Here is a tiny trained network, its code and every weight. The questions are about switching its units off for an input and a class, where a switched-off unit gives its printed mean instead of its output.

import numpy as np


def w(rows, s, z=0):
    codes = np.array(rows[::2]) - 128.0
    scale = np.full(codes.shape[1], s)
    scale[-1] = z or s
    return codes * scale


def f(y):
    return y / 2 * (1 + np.tanh(0.7978845608 * (y + 0.044715 * y**3)))


def log_softmax(a):
    a = a - a.max(-1, keepdims=True)
    return a - np.log(np.exp(a).sum(-1, keepdims=True))


def net(x, mask):
    res = np.array(x, float).reshape(1, 6) / 4 @ E
    y = f(res @ A[0][:, :-1].T + A[0][:, -1])
    res = res + np.where(mask, y, B[0][:, -1]) @ B[0][:, :-1]
    return log_softmax(res[-1] @ U[:, :-1].T + U[:, -1])


A, B = {}, {}
E = w([
[202,96,28,87,209,148],'x0',
[80,215,41,190,121,142],'x1',
[142,197,145,1,62,101],'x2',
[6,100,116,71,166,220],'x3',
[125,130,123,130,132,130],'x4',
[140,212,176,127,247,127],'x5',
],0.0077)
A[0] = w([
[98,134,179,154,72,116,253],'N0',
[139,81,79,76,174,112,115],'N1',
[173,163,100,178,113,72,121],'N2',
[122,146,131,12,88,163,139],'N3',
[238,129,145,143,139,54,36],'N4',
[137,62,88,137,67,109,100],'N5',
[203,85,49,83,163,147,120],'N6',
[135,88,150,190,153,139,154],'N7',
[160,126,119,139,135,101,63],'N8',
[119,72,99,127,70,114,81],'N9',
[102,79,142,171,165,161,107],'N10',
[115,98,148,204,152,124,91],'N11',
[195,144,53,134,128,147,161],'N12',
[192,28,192,100,132,98,160],'N13',
[151,175,193,147,216,148,112],'N14',
[120,205,130,57,105,65,141],'N15',
[142,113,191,105,183,115,157],'N16',
[118,90,115,187,141,121,104],'N17',
[205,133,147,166,91,147,62],'N18',
[79,95,160,98,181,217,106],'N19',
[138,87,129,178,167,118,67],'N20',
[92,125,208,165,97,126,101],'N21',
[229,132,186,192,109,119,73],'N22',
[164,135,119,118,115,76,118],'N23',
[125,65,101,120,74,165,149],'N24',
],0.011,0.0051)
B[0] = w([
[124,97,138,197,137,133,243],'N0',
[77,72,222,171,126,150,192],'N1',
[25,171,101,114,76,192,207],'N2',
[146,103,81,120,81,117,245],'N3',
[73,142,146,88,108,134,237],'N4',
[123,207,128,129,169,47,197],'N5',
[92,66,180,199,113,69,239],'N6',
[194,99,90,93,71,118,191],'N7',
[107,87,161,72,134,145,138],'N8',
[136,167,142,111,216,24,180],'N9',
[141,111,101,80,28,115,184],'N10',
[183,92,116,106,87,114,180],'N11',
[111,98,160,196,123,148,217],'N12',
[151,189,63,207,109,214,254],'N13',
[133,176,116,141,146,1,233],'N14',
[207,67,111,140,44,95,243],'N15',
[119,203,76,173,151,117,203],'N16',
[208,121,83,61,60,107,171],'N17',
[58,183,159,57,111,113,166],'N18',
[58,149,91,91,109,135,224],'N19',
[128,95,134,62,67,94,164],'N20',
[102,65,199,167,137,133,191],'N21',
[46,133,120,75,108,152,218],'N22',
[106,108,128,105,91,148,176],'N23',
[79,216,80,125,182,67,204],'N24',
],0.0083,0.0075)
U = w([
[132,187,116,127,168,6,90],'0',
[39,126,123,52,108,170,122],'1',
[206,65,100,75,72,92,86],'2',
[97,53,214,202,132,113,102],'3',
[130,144,102,166,122,132,248],'4',
[141,179,50,206,125,186,170],'5',
[175,149,155,135,150,177,107],'6',
[180,122,170,99,179,174,76],'7',
],0.013,0.011)

Each question gives the input, the list of numbers given to net, and the class t.
The units are the neurons (one row each of A and B). Each row of codes is followed by its name. A weight is (code - 128) times the scale printed after its matrix; where a second scale follows, it is the last column's (A, B and U).
mask holds one flag per neuron, in row order. A switched-off neuron (its flag False) gives its mean, the last column of its row in B, instead of its output. The means were averaged over made-up inputs and are rounded, as every weight is.
A unit's drop is (log p(t) with every unit on - log p(t) with that unit switched off) / (log p(t) with every unit on - log p(t) with every unit switched off).
The circuit of an input: a set's keep is (log p(t) with only the set's units on - log p(t) with every unit switched off) / (log p(t) with every unit on - log p(t) with every unit switched off). Starting from the 12 units with the biggest drops (on a tie, the unit counted first), units are removed one at a time, each time the one whose removal leaves the highest keep (on an exact tie, the one counted first), for as long as the keep stays at least 0.8.
units of the circuit, in order: the units of the circuit, biggest drop first
most important unit: the unit with the biggest drop
k most important neurons: the k neurons with the biggest drops, biggest first
input [-8,8,3,-6,8,2], class 3: units of the circuit, in order : (N21 N0)
input [-8,-7,5,4,-7,-3], class 3: most important unit : N21
input [-6,5,-4,-8,-1,4], class 1: units of the circuit, in order : (N2 N22)
input [6,5,-5,-2,5,5], class 3: units of the circuit, in order : (N12 N6 N13)
input [-2,-1,-8,-8,-8,6], class 1: 2 most important neurons : (N22 N2)
input [5,0,-7,8,-4,3], class 1: 2 most important neurons : (N19 N15)
input [-1,-7,1,7,-3,-7], class 0: units of the circuit, in order : (N9 N24)
input [-5,4,-3,2,-3,1], class 3: 4 most important neurons : (N13 N21 N16 N24)
input [-3,8,5,6,-5,-6], class 5: units of the circuit, in order : (N4 N22)
input [-3,-8,-7,0,2,1], class 5: 3 most important neurons : (N13 N16 N15)
input [-1,-6,-5,1,4,0], class 5: 3 most important neurons : (N13 N15 N16)
input [-2,-8,7,6,2,8], class 0: 2 most important neurons : (N14 N16)
input [2,-5,5,-8,-3,2], class 1: units of the circuit, in order : (N4 N22)
input [8,-4,7,0,-3,-4], class 3: units of the circuit, in order : (N6 N1)
input [-8,-8,8,7,8,-4], class 2: 2 most important neurons : (N3 N15)
input [-6,-8,6,-6,-1,-8], class 0: most important unit : N9
input [-4,-7,-7,5,-8,-5], class 4: 2 most important neurons : (N13 N24)
input [6,-6,5,0,-8,5], class 4: 2 most important neurons : (N13 N16)
input [-2,3,5,3,-2,4], class 2: 2 most important neurons : (N15 N13)
input [-7,3,2,-4,-8,-8], class 0: units of the circuit, in order : (N9)
input [6,-1,4,5,-2,7], class 0: 2 most important neurons : (N14 N13)
